Each row has a name. After each piece below comes the name of the row it's from, unless a question asks for something else. Each question is about the rows just above it. Some pieces are copies with a little noise.

Nebu: [169 146 134 143 100  82 112]
zifa: [121 166 129  92 106 166  86]
vefo: [136 147 175 104 107  86 112]
Por: [176 139 121 120  92 105  92]
nimo: [ 96 105 121 162 144 109 144]
bur: [104  77 162 126 129 110  93]
q: [138 147 175 104 107  86 113] | vefo
q: [103  76 162 125 128 110  94] | bur
Which value is in both zifa and bur? | [129]
The one value in zifa and nimo: | [121]
Shared by Nebu and vefo: | [112]
The one value in bur and vefo: | [104]

Sened: [148 112 129 137 106 154 101 157 101 114 158 100 144 123 105]
pinas: [134 144 130 140 121 131 139 113 146 129 119 132 124 111 124]
ruloz: [125 154 185 100 128 120 157 105 147 129 100 129 114 112 129]
rig: [126 147 168 106 125 128 173 109 163 136 114 135 123 121 143]
Vor: [115 111 124 133 116 132 111 152 115 126 144 124 149 129 129]
Minop: [126 118 113  97 143 103 121 143 145 157 130 133 109 107 136]
papor: [ 92 115 129 105 148 116 144 137 131 133 127 118 128 109 145]
nem: [156  97 119 133 129 136  96 152 115 110 131  87 138 141 105]
soz: [129 105  94 135 127 143 108 140 100 129 135 124 142 123 125]
tuv: [125 154 185 100 128 120 157 105 147 143 108 129 114 112 129]
Shared by ruloz and Vor: | [129]
q: [147 111 130 136 107 154 100 157 101 115 158  99 145 123 105] | Sened
q: [ 92 116 129 105 148 116 143 137 131 132 127 118 128 109 145] | papor
Shared by ruloz and pinas: | [129]

saveg: [141 132 129 174 124 139]
diba: [128 123 129 131 126 133]
kivu: [133 160 125 106 142  94]
dosip: [130 141 127 120 133 115]
veve: [127 123 129 131 126 134]
libe: [128 132 139 125 129 124]
Bog: [129 133 127 125 131 123]
q: [129 141 127 120 134 114] | dosip
The one value in saveg and diba: | [129]
q: [128 133 139 124 129 125] | libe
Shared by saveg and veve: | [129]

neb: [ 77 127  99 113 104 144 169 119 163  76  84 141 122 111 126  86 189 112
 131 118 155  85 113 105 159 119 155 141]
pogom: [118 120 148 121 142 121 141 152 152 105 124 134 123 145 106 131 114 127
 126 119 127 121 100 135 145 154 150 127]
mol: [105 128 121 116 133 124 138 156 155  83  97 150 134 132 110 121 116 115
 115 138 144 106 107 118 157 154 147 147]
nop: [128 130 143 134 156 113 106 159 147 104 108 139 125 112 106 138  82 124
 104 112 138 136  87 124 146 166 134 130]
ros: [124 133 133 132 156 110 102 169 148  90  94 150 133 141 103 138  71 117
  93 123 146 130  85 118 153 172 149 141]
zozi: [113 122 121 141 125 117 139 136 133  95  95 146 138 122 111 118 124 120
  93 107 151 118 105 127 139 129 141 131]
q: [104 128 120 115 133 123 138 156 155  82  97 149 134 132 111 120 116 116
 115 138 144 106 107 117 157 154 148 147] | mol
q: [128 130 143 134 156 113 106 159 147 104 108 139 125 112 106 138  82 124
 104 112 138 136  87 124 146 166 134 130] | nop
Which row holds [ 77 127  99 113 104 144 169 119 163  76  84 141 122 111 126  86 189 112
 131 118 155  85 113 105 159 119 155 141]? | neb
q: [122 133 132 132 156 110 102 169 148  91  94 150 133 141 103 138  71 117
  93 124 145 129  85 118 152 173 151 141] | ros
q: [ 77 127  99 113 104 144 170 119 164  76  85 140 122 112 125  85 189 113
 131 118 155  84 112 105 159 119 155 142] | neb
q: [113 123 120 141 125 117 139 136 134  95  95 146 137 121 111 118 124 120
  94 107 151 118 105 128 138 129 141 131] | zozi

gat: [133 129 123 115 134 118 129 133 130 140 148 129 132]
sur: [127 129 132 128 127 129 129 126 127 125 132 129 129]
lis: [132 128 123 111 136 115 128 128 130 131 158 129 131]
Ton: [126 138 134 118 128 100 138 143 127 103 135 119 134]
Lunut: [128 134 133 115 128 111 134 139 129 137 135 123 132]
zem: [129 127 128 129 128 125 127 135 128 120 120 128 127]
kob: [123 124 133 160 118 143 124 139 120 126  76 131 123]
tanog: [128 127 128 127 128 136 127 125 128 119 130 135 127]
suf: [131 128 125 119 131 119 128 133 128 150 139 128 130]
Bib: [129 126 128 131 130 123 126 133 126  99 131 129 127]
vadi: [130 119 123 144 127 156 119 113 129 113 120 142 124]
q: [128 133 133 114 128 111 133 139 129 138 135 123 133] | Lunut
q: [126 138 134 118 129 100 138 143 127 103 134 120 133] | Ton
q: [128 128 132 129 128 130 128 126 126 126 132 129 128] | sur

zuza: [108  76 139 133 120 125 156 131 111 124 169]
dopom: [108  76 139 162 120 125 156 131 111 124 106]
dafe: [121  76 127 162 120 126 156 131 111 124 106]
kuvup: [120 141 166 154 118 117 119 132 116 125 110]
vol: [133 130 126  84 139 130 110 144 146 133 169]
Shared by dopom and vol: | [139]
q: [107  76 135 135 123 125 157 133 108 125 168] | zuza
Which value is in both kuvup and dafe? | [120]
The one value in vol and dafe: | [126]

vev: [131 119 139 127]
nugob: [111 135 172  99]
Nemud: [149 137 142 114]
Puvo: [139 137 157 106]
Fen: [108 133 181  98]
mupe: [138 136 181  99]
labe: [ 91 130 181 108]
Shared by vev and Puvo: | [139]
q: [139 136 156 105] | Puvo
[138 136 181  99] is in which row? | mupe
q: [ 90 130 182 108] | labe
The one value in labe and mupe: | [181]
q: [148 136 142 114] | Nemud

fupal: [112 104 168 123 123 154 109 130 135 119 103 127 119 128 143 121  98 133
  90  91 114 167 102 173 161  93 141 112 138 127 160 138  92 155 138  91
 126 137 117 118  96  86 148 117 148 103 115 112 133 166 114 168 167 125]
Gak: [132 145  96 129 140  96 144 117 114 146 143 126 146 111 111 108 156 109
 169 160 145  89 157  85 103 148 108 139 107 122 110 110 138 100 107 160
 124 109 147 143 159 168 110 140 156 104 121 118 130 172 120 174 179 132]
rik: [132 145  96 129 140  96 144 117 114 146 143 126 146 111 111 108 156 109
 169 160 145  89 157  85 103 148 108 139 107 122 110 110 138 100 107 130
 132  86 115 118 125 127  85 123 137 118 116 129 145 119 120 126 131 129]
Monut: [106 101 157 118 120 134 104 134 130 110 101 121 110 135 151 157 102 141
 112 101 108 140 105 142 158  96 133 107 140 125 161 146  94 154 146 101
 122 126 113 120 104 107 119 111 132 113 118 107 141 163 108 158 140 124]
nuv: [132 145  96 129 140  96 144 117 114 146 143 126 146 111 111 108 156 109
 169 160 145  89 157  85 103 148 108 139 107 122 110 110 138 100 107 160
 124 109 147 143 159 168 110 140 100 159 147 139 109 106 145  98  89 128]
Gule: [118 114 139 121 114 134 113 134 134 108 115 124 108 147 141 140 115 142
 121 118 110 133 114 131 140 119 136 114 146 127 137 142 123 144 144 118
 125 131 112 118 116 121 140 112 134 117 109 114 142 136 110 139 133 124]
q: [112 103 168 123 123 154 109 130 136 119 103 127 120 128 143 122  98 133
  91  91 115 167 102 173 162  93 142 112 138 127 160 139  92 155 138  91
 125 137 117 118  96  86 148 116 149 103 115 113 133 165 114 168 167 126] | fupal
q: [132 145  96 129 140  96 144 117 114 146 143 126 146 111 111 108 156 109
 169 160 145  89 157  85 103 148 108 139 107 122 110 110 138 100 107 160
 124 109 147 143 159 168 110 140 156 104 121 118 130 172 120 174 179 132] | Gak
q: [132 145  96 129 140  96 144 117 114 146 143 126 146 111 111 108 156 109
 169 160 145  89 157  85 103 148 108 139 107 122 110 110 138 100 107 160
 124 109 147 143 159 168 110 140 100 159 147 139 109 106 145  98  89 128] | nuv
q: [107 100 157 118 121 134 103 135 130 109 101 121 110 135 150 157 102 141
 112 101 108 140 105 142 158  95 133 107 139 125 161 146  94 154 146 101
 122 126 111 120 105 106 119 111 132 113 118 107 141 163 107 157 140 124] | Monut

lelud: [108 137 116 143 128 125 129 114 122 143 142 118 144 141 143 132 139 140]
Bilas: [108 137 116 143 128 125 129 114 122 112 142 146  96  94  92 102  90 112]
sokav: [154 102 155 104 126 115 114 143 120 116  90 138 112  89  97 127 100 121]
fuzer: [108 137 116 143 128 125 129 114 122 143 142 146  96  94  92 102  90 107]
pud: [108 137 101 143 128 125 129 114 122 143 142 118 144 141 143 132 139 141]
q: [154 102 154 103 126 115 114 144 119 116  92 138 112  89  97 127 100 122] | sokav
q: [110 138 116 143 129 126 128 113 122 143 142 148  95  95  92 102  91 106] | fuzer
q: [154 102 155 104 126 115 114 143 120 116  90 138 112  89  97 127 100 121] | sokav

dopoz: [129 161 161 121 118]
pedat: [129 160  97 164 134]
Paro: [129 158 158 160 133]
Which value is in both dopoz and Paro? | [129]
The one value in dopoz and pedat: | [129]
q: [129 161  98 163 134] | pedat
The one value in Paro and dopoz: | [129]
q: [131 160 161 121 119] | dopoz
The one value in pedat and dopoz: | [129]

